Rows and whether each has a hidden trait (one of two labels; each part has its own):
[-24 -10 -39 -14  -3 -10  15  -6  28   5  16 -24  -4  12  -3  -1 -49  50
 -29 -10   9  10]
[39]
[-10   9 -37   3 -10   1  50 -10  21  20  -3  -8  -8  -5 -39  -9 -36  11
 -87  12   8   4]
[42]
[-19   4 -13   4  -6  -3  16 -16  15  16  10  21  -7 -17 -13  -2 -26  -7
 -72   1 -11   0]
[39]
[ 10   9 -11   4 -40   3 -18 -13   1   6 -32  -4   0  -1  14  -9  10 -12
  -5   3   7   7]
[39]
[-14   1 -12   0 -34  -2 -36  -7  23 -13 -19 -17  -1   7  32 -10  -1   7
   9  -7   3   8]
[39]
[ -6  -6 -15  -8  -4  -5   8 -22   5  21  11   7  -4   3  -5   7 -25   6
 -34  -9   2   6]
[39]
[ 17   3  11  -7  -5 -13  -4 -10   1  18  -1   8   6   1  -5  20  -7 -15
  42   2   9   0]
[39]
[-30   4 -33   0  -6  -4  38  -6  35   4   6 -18  -9  -2 -24  -8 -47  20
 -84   5   4   4]
[42]
[-38   5 -16   4  -6  -3  18 -11  32   8   8   7 -13 -19 -12  -5 -35  -1
 -97   1  -8   0]
[42]
[-20  -3 -11  16  -9  17  -1  -1   5 -27  -9 -29  -2   7  15 -26  -5   4
 -36  -3   2   7]
[39]
[-36 -11 -10  13   1   9  -1  10  12 -35   6 -34  -2  15  13 -18 -16  11
 -38  -7  -1   5]
[39]
[ 10   1  22  -5   8 -11   9  -8  -8  21   1   7   9   2 -14  25  -5 -17
  10   4   9  -4]
[39]
[ -1  -7 -21 -11  -4  -5  13 -18   4  26   8  -2  -3   5  -6   5 -26  11
 -32  -9   5   9]
[39]
[ -2   4 -12  12 -26  13  -4  -8  -1  -7 -29 -14  -2   1  17 -21  10 -10
 -28   2   6   8]
[39]
[ 33  13  -2   1 -28   0 -12 -16  -7  23 -22   7   3  -5  -4   2  11 -24
  27   7  11   4]
[39]
[-32 -16   4   1  38  -3   7  12   4 -13  16 -18   1  18   1   0 -21   7
 -29  -6   1  -2]
[42]
[-23 -10  -2   9  24   5  16  12  -8 -10   3 -17   0  12  -6  -7 -11  -3
 -41  -1   2   1]
[42]
[ 13   7  -5  -1 -31  -4 -27 -12   3   5 -17  -4   3   1  10   0   5 -10
  32   0   7   5]
[39]
[-35 -13  -6   9  15   3   9  14   4 -23   8 -25  -2  16   6 -10 -18   7
 -45  -5   0   3]
[42]
[-15  -1 -12  16  -9  17   8  -3  -1 -21 -13 -23  -1   5   8 -27   0  -5
 -40   0   3   6]
[39]
[  1  -2 -37  -9  -7  -2  31 -11   5  27   1 -12  -3   5 -22  -1 -32  28
 -41   0  14  12]
[39]
[ 12   0  15  -8  -2 -14  -1  -9   2  17   2   4   7   5  -5  22  -9 -12
  33   0   8  -1]
[39]
[  0  -3  20  -7   7 -14   3  -6   0  13   6   3   8   5  -5  24 -15  -8
  15   0   7  -4]
[39]
[ 18  -1 -22  -9  -6   1  25 -22 -11  42  -4   4  -2   1 -18   5 -17   3
 -37   1   8   9]
[39]
[-17  -2 -13  10 -14  14 -13  -4  12 -26 -12 -22  -2   7  25 -24  -2   4
 -25  -4   2   7]
[39]
[-19  -2 -14   5 -27   4 -22  -6  18 -20 -19 -22  -1   7  29 -17  -3   6
 -14  -6   3   9]
[39]
[ -5  -7   8   5  36   4  25   6 -22  10   1  -6   2   9 -16   0  -5 -13
 -39   5   5  -2]
[42]
[-12  -4 -14  -4  -4  -6   7 -22   6  15  13  21  -4  -2  -2   5 -25   0
 -44  -9  -5   4]
[39]
[ -4  -4  21  -3  25  -9  12  -3  -7  12   9  -1   7   7 -11  18 -12  -8
 -10   1   6  -7]
[42]
[  2  -4 -16  -7  -7  -3  12 -23   0  28   8   8  -4   1  -7   6 -23   1
 -38  -9   3   7]
[39]
[-15   0 -13   0  -4  -4   9 -22   8  17  14  26  -7  -8  -6   2 -23  -5
 -52  -4 -10   3]
[39]
[ 11  -5 -23 -13  -6  -3  21 -18  -1  31   2  -2  -3   4 -12   4 -26  15
 -40  -3   7  11]
[39]
[ -34    9  -21    5   -7   -3   25  -10   36   12    3    0  -12  -19
  -20   -7  -35   -1 -100    5    0    0]
[42]
[ -7   2 -13   9 -27  10 -12  -8   6  -9 -22 -15  -2   2  19 -20   6  -5
 -23   0   4   9]
[39]
[ 23   8  -3  -3 -23  -4 -19 -12   4  13 -14   1   3   0   4   4   6 -15
  41   1   9   3]
[39]
[ 35  13  -3   2 -31   3 -13 -17 -10  23 -28   8   4  -4  -5   1  17 -27
  25   9  11   5]
[39]
[-12  -9  12   2  39  -2  19   7 -10   7   9  -6   4  12 -10   4 -12  -7
 -31   1   4  -4]
[42]
[-22 -13   6   3  36  -1  14  13  -5  -4  10 -13   1  14  -3  -1 -17   0
 -34  -2   2  -1]
[42]
[-22   2 -41  -1  -7  -4  42  -5  29   7   4 -17  -8   1 -26  -7 -48  27
 -79   6   7   5]
[42]
[  2   4 -11  13 -21  14  -1  -9  -6  -6 -28 -13  -1   1  12 -23  11 -11
 -33   3   6   8]
[39]
[-27 -11  -3   9  20   5  12  12  -4 -14   4 -18   0  16  -1  -7 -13   0
 -41  -2   1   2]
[42]
[ 19   2  12  -8  -4 -13  -1 -10   1  21  -2   9   7   1  -7  20  -6 -16
  46   3  10   0]
[39]
[  8  -2 -30 -11  -6  -2  25 -15   0  31   0  -6  -4   6 -17   3 -24  18
 -35   0  10  12]
[39]
[-19   5 -13   4  -7  -2  20 -16  15  18   5  22  -9 -21 -15  -2 -24 -11
 -75   3 -11   0]
[42]
[ 17   3   4  -6  -9  -9 -14 -11   7  11  -5   3   5   2   1  13  -2 -13
  42   1   9   2]
[39]
[-14  -2  -7  14   1  15  17   5 -12 -10  -7 -17  -1  10  -5 -16  -4  -9
 -47   3   3   4]
[42]
[-19  -8 -15  -6  -3  -9   1 -22  14  10  19  10  -5   2   2   6 -30  10
 -35 -15  -5   5]
[39]
[-12   0 -12  15  -9  17   6  -3  -2 -15 -14 -22  -2   5  10 -28   4  -7
 -36   0   3   7]
[39]
[ -6   2 -12  13 -20  14  -1  -8  -1 -12 -21 -17  -1   3  16 -25   3  -6
 -33   1   5   7]
[39]
[-12   0 -12  14 -13  15  -2  -5   1 -18 -16 -21  -2   4  14 -26   2  -4
 -36   0   3   7]
[39]
[  3   6 -11   9 -30  12  -8 -10   0  -2 -33  -9  -1   0  17 -19  13 -10
 -25   3   6   9]
[39]
[ -7  -1 -11  -1  -4  -5   8 -22   5  18  12  24  -5  -4  -7   4 -22  -4
 -49  -4  -6   3]
[39]
[ -5  -8  17   1  37  -2  18   4 -12  11   9  -1   4   9 -14   8 -10 -10
 -28   3   6  -6]
[42]
[ -27    9  -29    4   -8   -2   37   -9   32   11    1   -3  -11  -11
  -29   -8  -40    2 -104    9    4    2]
[42]
[  2  -6 -26 -12  -5  -5  16 -15   4  28   6  -6  -3   6  -9   4 -29  18
 -33  -5   9   9]
[39]
[  3  -2  16  -9   1 -16  -5  -6   7   9   9   0   8   7  -1  24 -13  -6
  24  -2   6  -2]
[39]
[-17   2 -45  -2  -5  -3  43  -7  23  12   2 -18  -8   2 -29  -6 -43  31
 -65   4  11   6]
[42]
[ 11   1   3  -7 -13 -11 -22 -10  13   7   0  -2   6   3   8   8  -8  -7
  42  -2   8   3]
[39]
[-30  -6 -13   9 -12  10 -15  -1  21 -30  -3 -31  -2   9  30 -26 -10  11
 -23  -8   0   7]
[39]
[ 13   4 -39  -5  -9   1  49 -13  -5  36 -10  -8  -3   0 -34  -2 -26  21
 -50   6  19   9]
[39]
[-10   1 -10  17  -6  19  11  -1  -8 -16 -13 -22  -1   7   3 -24   1  -8
 -42   2   3   6]
[39]
[-10  -1 -10  18  -5  18  12   0  -5 -20  -9 -21  -1   5   4 -25   2  -6
 -45   2   3   5]
[39]
[-13  -9  19  -1  34  -5  12   4  -5   6  14  -6   6  10  -8   9 -17  -2
 -16  -1   4  -7]
[42]
[-12   7 -39   1  -9   0  49  -8  18  18  -4 -11  -9  -3 -37  -7 -38  14
 -78  12  10   4]
[42]
[-13   1 -13   0  -6  -3  12 -22   5  20  12  27  -6 -10 -10   2 -21  -7
 -54  -2 -10   2]
[39]
[ -42    5  -24    3   -4   -4   22   -8   43   10    6   -3  -12  -12
  -14   -7  -42    5 -100    2   -1    0]
[42]
[  0  -3  10 -10  -2 -18 -11  -7  14   5   9   1   5   6   5  22 -14  -2
  44  -4   7   0]
[39]
[ 16   4 -37  -5  -9   2  47 -14 -10  42 -11  -5  -4  -1 -34  -1 -24  17
 -48   7  18  11]
[39]
[  8  -2 -32  -9 -10  -1  31 -14  -3  34  -2  -5  -3   3 -21   1 -25  19
 -38   2  12  10]
[39]
[-28 -10  -6  10  14   6  12   9  -3 -17   2 -20  -2  14  -1 -10 -12   0
 -43  -2   2   3]
[42]
[  3   1 -38  -5  -8  -2  44 -11   2  27  -4 -12  -4   3 -28  -1 -32  28
 -48   3  15   9]
[39]
[  2  13 -11   7 -12   6  34 -22 -10  37  -9  33 -10 -28 -31  -3  -9 -31
 -97  13  -8  -1]
[42]
